Each row has a class, written after it.
[ 43   0  -5  37 -42  -8   1   1 -10   2  -8  18   1  -4   8 -16  19  10
   8   2  28  -4 -11  12  -6  16 -11 -23  -7   5 -29  -3]
B
[ 15  -4   6  11 -16  -9  -5   7 -20 -19  -7 -10 -10   4 -18   6  17  -8
   4   7  -4  21 -20  -4 -13   5  -1  15 -35  15 -17 -17]
W
[  6  17 -13  11 -24   9  -2  -3  11  58  26 -11   2   9  35 -35  -5  23
  -2  -3  19 -16   7  14  -1  26   2 -44  40  -8  -2  -4]
E
[ 59  11 -24  52 -23  -7   3  26   4  24  19  -5  11  -5  17  -1  16   9
   8  -7  16   4  -4  34   3  -6 -15 -48  21 -10 -18  -6]
Y
[-20  35  31 -30 -25  32  -4  44  83  44  86  -4  55 -38  12  20 -12  45
   3 -23 -34 -41 -44 -36 -24  23  21 -60  71   0 -37  -7]
D
[ 11 -37  20  -5 -11 -20  -6  18   9   4 -12  -5  -4   7 -22  -6  -8  -6
   2   5  -1   3 -32  12  10  -5  15  11 -29   8   4 -20]
R
[ 15  77 -36  82 -41  28   9 -25  32   7  13  14  16 -20   6 -28   8  28
 -26  -9 -16  -9   1 -36  28  15 -66 -75  34  -6 -39   1]
H
[ 45  12 -11  42 -24   2  -8  27  19  -5  24  29  31 -36  11  -7  11  18
  -9 -13 -11 -10 -16  16   0  10 -28 -13  23  11   8  -8]
A
[-40 -28  -6  19 -10   5  -6   3   8 -12 -39 -57 -28  40  -4 -47 -24  76
  23 -31 -11  47   3 -32 -35  34  68 -36 -77 -15 -37   7]
B
[  6 -21  17   2 -28 -19  -3   5  10  -4  -8  14 -10   5 -23  -2  -6  -3
  -3  -4 -20  15 -26   3  11  10  11  12 -16  10   8 -19]
D
[ 51  -3 -11   0  11  69  15  -1  18 -80 -23  38   7 -62 -41  56 -31  48
  41 -23 -13  27 -35  18 -43  -5 -76  12  42 -19   5   5]
A
[  1 -19  12  -8 -19 -22   1   5  -1   2 -17  -5  -8  -1 -22   5 -11  -2
   7 -14  -7  -6 -22  18  -1   5  10  10 -25   6   0  -2]
Q
[ 11  16  30 -11 -60 -72  15 -74 -68 -56 -49  38   7  25 -92   8 -85  46
   3 -32 -15 -25 -18 -30  51 -22 -22 -17 -58  47  -9 -20]
Q
[ 40   3 -11  31 -30  -1   5  28  -4  21  -7 -21   3  13   1   3   0  -3
  20  -6  21  -5   3  31   2  -2  17 -27  -8 -14  -7   4]
Y
[ 41   5 -18  35 -39   0  14   1  -5 -19  14 -19   8 -22   5   6  19  10
  -2  -1  15  11 -27  32  -1   0 -44 -31  39  -9   1   7]
H
[-29   2  36 -86 -13 -43  -6  -5 -15  39   3  11   1  34  29   5 -26 -57
 -27  42  19 -32   0  58  23   4  17  20  19  29  12 -30]
H
[-26 -53  14  24   3 -68  20 -68 -17  31 -85 -33 -12  51  19  -6   6  -9
  10  30  16  31 -29  49  45  50  16  47 -90  32  19  21]
B
[  1 -21  23   4 -31 -26  -3   3   3  -3  -4  15  -6   2 -20   4  -2 -15
   3   1 -12  10 -24  11  10  10   3  17 -16  17  -4 -15]
D
[ -8 -13 -14 -48  19  26 -18 114  11   4  69  24  55  -8  47 -31   0  -6
  27 -43  15 -14 -56  58 -18  32  27  24   9   0 -34   4]
E
[-52 -79   7 -30 -42 -59  24   8 -36  11 -10 -12  -7  47  14 -23 -48  -1
  16 -29  10  -5   2   1  36  -4  28  13 -49  20  34  10]
S
[ 36  -3  13  12 -15 -21 -11 -10 -16 -20 -13   2 -17   1 -27   6  10  -7
  -3  -1   6  16 -32 -12  21  -8  -1   1 -33  18 -13 -17]
W
[ 43  23  -3  33 -46   2  -6   5   3  43   0  20  -6 -22   4 -15  12  29
 -13  -3  -2 -26 -17  13  11  28 -18 -37  29   2  -2   7]
Q
[  8  -8   7   5  -7 -25   0   6  -6 -10   4   3  10   1 -15  -6 -26  -6
   3 -11  -2  -1 -18  -1   8 -10  22  -2 -18   7 -13 -18]
E
[-46 -40 -35   1   8  28  -3  78  20  52  70  -7  10  -8  79 -66  27 -18
 -21 -54 -35  -7 -13  42   0  68 -41  24  -6  -5  32  13]
Q
[ 30  23 -14  54   5  -8   5  -6   2  10   5  13   2 -22  22  -9  16  31
   5  31  29  11 -41  12   2  13 -16 -37  45  -5 -24  10]
E
[ 59   1  -9  59 -23 -13   1  -4 -30 -18   6   0  -9 -26  -4   3  26   7
  -2   9  23  20 -22 -12  -3   2 -51 -20   9  10  -6  -5]
W
[ 24   8  -6  66 -30  -9 -13   4  18 -12  11  -1   9 -15   3 -22  36  -1
  -5  -1  16   3 -23  21  -7  24 -35  -5   2  17   8  -3]
A
[ 22  11 -30  48 -22  -3  25  -1 -28  15  16  12   6 -17  25  -3  19  24
  -2  20  -2  14 -11  19  -1  -3 -26 -15  41 -11   4  15]
E
[-35 -28  -7  58 -42  48  13  44 -22  26  35 -32  -9 -54  34  10  24  30
  18   0 -36  11  30 -22 -75  53 -26 -14  12 -12 -38  45]
W
[ 47 -15 -20  61 -11   4  11  -6   4  10   8  -8 -16 -16  35 -15  23 -18
  -5   2  14 -11 -11  16  26   9 -44 -27  22  -6  -5   4]
S
[ 23 -38   9  24  -3 -31  -6   4  11 -19 -11 -15  -2   0 -19   1 -10 -23
 -11 -22   6  10 -39 -14   8   5  -2   3 -23  12  15 -26]
S
[ 10 -51   3  67   1 -16  16  -8 -20 -65 -37 -23 -22 -29 -28  50 -15 -51
  17   6  21  41 -31 -10 -35 -21 -82  26  -2   1   2  -6]
S
[ 24   3  -8 -53  -2  52  35 -66  45  24  -2  26   7 -41   1  36 -13  79
 -12 -17 -45 -17 -20  29 -28  38   4 -11  76 -35  39   8]
A
[ 10   4  -4  45 -37 -25  -7  41  54  24  22   2  29 -16  24 -26  20  11
  -2  11  10 -24 -20  12 -18  30  15 -21   7  12  -2 -15]
A
[ 25 -15   9  10 -35 -24  -7   7 -13  -6   4  -5  -8   2 -17  -1  11 -11
  -3  -9   6   6 -22  -9   4  -1  -3   0 -29  17 -11 -23]
W
[  0  15  28  15 -58  70   8 -43 -57   5 -22 -36   9  -8 -65  66  34 -22
 -18 -13 -59  11 -18  11   3  -2 -49  65  -9   6  56  46]
R
[ 26 -20   6   4 -11 -19  -4  -3   7 -12  -8  13   1   2 -12 -10  11  -5
   5 -15  14  10 -12  -3  -2   5  18  -6 -36   9 -18 -18]
B
[ 28   8 -12  65 -37 -28   4  -6   6  28   5 -25  -1 -11  18 -28  10   3
 -10 -11  17 -29 -23  15   6  23 -26 -38  10  -3 -13   3]
Q
[ 35 -14   8  10  -9 -40  -3  11  -7  -1 -12  11  -2   7 -25  20 -11 -19
   5  -7   9  16  -1  14  16 -33  21 -14 -22   6  -5 -20]
Y
[ 20 -32  11  27 -14 -26   2   1  -5 -24   2 -12  -1  -9 -15  10  -8 -17
 -15 -20 -11   4 -39 -13  12  -4 -11  -1 -15  13   8 -17]
S
[ 19 -11  16   6 -10 -14  -2   1  -7 -19 -10   7  -9   2  -4  -3   2 -23
   2  -2  10  -2 -10  -4   8 -10  13  -2 -35   9 -27 -11]
B
[ 27  21  -5  13 -18   4  -4  27  23  24   5  -4  15   1  19  -2 -17  28
   6   6  -8  -2 -12  11  -8   8   9 -29  32  -9 -26 -17]
D
[ 28 -18  15   7 -19 -18  -7  -6 -12 -24 -17  22  -9   2 -20  -1  12 -15
   2  -9  11  13 -22   3   8  -2   6   8 -40  16 -18 -12]
B
[  2 -18  13  -7 -17 -21   4  26   6 -33   3 -11   8 -11 -15  13 -21 -21
   1   0   0   6 -20  10   2 -10  -4  -2  -9   7   0 -13]
H
[ -6 -20  15  -3 -23 -18 -20  25  35  -4  14  -3   7   4 -10 -22   6   2
 -12 -18 -16   0 -19  11 -11  19  33  10 -29  19  23 -27]
A
[ 16  14   3  49 -27  -4 -11   8  16  33   8  21  -9 -16  18 -19   3  21
  -8  16   3   8  -7 -14   2  26 -21 -39  41   3 -11  -5]
D
[ 19  10 -15  13 -24  25  -5  61   4  14  12   2   5  13  38 -28  42  -9
  12  16  20   3 -10  25 -13  13   7   1 -10   0 -15  -1]
B
[ 35 -21  -6  59 -25 -21   4   9   1  30  -8  -3   6 -13  13 -19  12   7
   2  19  23  -8 -19  20   5  15 -18 -20   7  -2 -13   1]
R
[ 35  12   0  56 -38 -15   8   0  -9   2   2 -13   4 -28  -3   6   9   4
  11  -1  20 -29 -26  13   1   2 -33 -32  18  -1 -24  20]
Q
[  7 -13  18 -10  14   7 -20 -48 -58 -16 -10 -47   2  13 -22  13 -43 -10
  30 -34  37  17  35  26 -18   4 -27   5  -5  13  -3   8]
E
[ -8  23  23 -38 -76 -13   0  44   7   3  -9 -67  45  22 -42  40 -81  30
  44 -55  -9 -56 -14 -10 -28 -54  69 -35 -21  -6 -62  -4]
Q
[ 16  -9   4   3 -19 -18   6   6  -4 -28 -23   1  -1  -5 -21  12 -12 -16
  -2   3  -5  14 -14  13  17 -10   4   5 -18   3   1  -4]
H
[ 18 -43   8  11 -95 -67  19 -33 -43  45  23 -49   2  28  10   1  -7 -28
 -47 -16   0 -24  -3  24  -7   5 -26  -6  20  20  66 -39]
S
[ 50   7 -10  36 -25  -5  -7  21 -24   7   6   0  -3 -12  10  -3  16   7
   1   2   8  10  -2  -9   6  -7 -15 -19   2   6 -15  -6]
W
[ 29 -33   5  28   2 -36  -5   6   1 -21  -4  -3   3  -7 -14   2 -12 -16
  -9 -17   2  10 -22 -20  10  -6  -3  -8 -18  14   5 -25]
S
[ 13 -42  17  -2  -9 -22   4   8   3   3  -9  -1  -3  -2 -21  -3 -13   3
  -2   4   0   1 -36   7   8   1   8   7 -19   5  15 -15]
R
[ 25 -32   8  25  -6 -39   1   3   5 -15 -10   2  -1  -4 -11   1 -12 -32
  -5  -3  14  -6 -20 -15  11  -3  -6  -4 -15  14   3 -25]
S
[ 16 -28  21  -3 -31 -27  -5  12   0  -4  -8   9  -7   7 -19   1 -20 -11
   3  -7 -14   5 -19  15  11   5  11  12 -18  11  -1 -25]
D
[ 30  -6   7   6  -4 -21  -4  12  -3  -8 -10   7  -1   7 -28  18  -8  -9
   5  -8   2  17 -12  18   4 -14  23  -8 -25   4 -12 -19]
Y
[ 22   8  -5  39 -19 -13   7 -25  -3 -12   1 -21  -4 -12  -1 -10   7   9
   0   8  26   8   8  -2  16   7 -23 -45  16  -2   3  15]
H
[  1 -20  16  -1 -21 -33   2  -1   0  -2 -19   3 -11  -3 -28   0 -13  -6
   1 -11  -2 -13 -31   9   9   8   7   9 -29  10   5  -3]
Q
[  6 -45  23  -1   3 -21  -3  16  13   2  -3  -2  -5  -5 -18 -11  -5 -10
   0   7   0  -1 -28   4  14   3  16   8 -31   9   3 -15]
R
[ 37 -11 -18  47 -35 -27   1  16 -10  13 -13 -26  11   3   9  -3  14  10
  15   0  33  18 -27   9 -15  17 -17  -6 -12   6 -10  -6]
W
[ 15 -14   8  -1 -14 -30  -6   5  38 -18  -7  17  17  -4 -22   6   6   1
  -3  -8 -12   7 -32  20  -3   1  18  20 -22  18  14 -28]
A
[ 54  -9   0  54 -57  21  22 -11  -7 -73  -3 -82   5 -13 -50  20 -10  -9
  24 -52  11 -22 -84   3 -26  18 -45  -2 -40 -17 -26  -4]
W
[  3 -20  25  -4 -29 -33  -4  18   2   1  -5   8  -3   8 -12   9 -13 -10
   5   9 -18  10 -23  15   8  -4  14  13 -12  16  -6 -24]
D
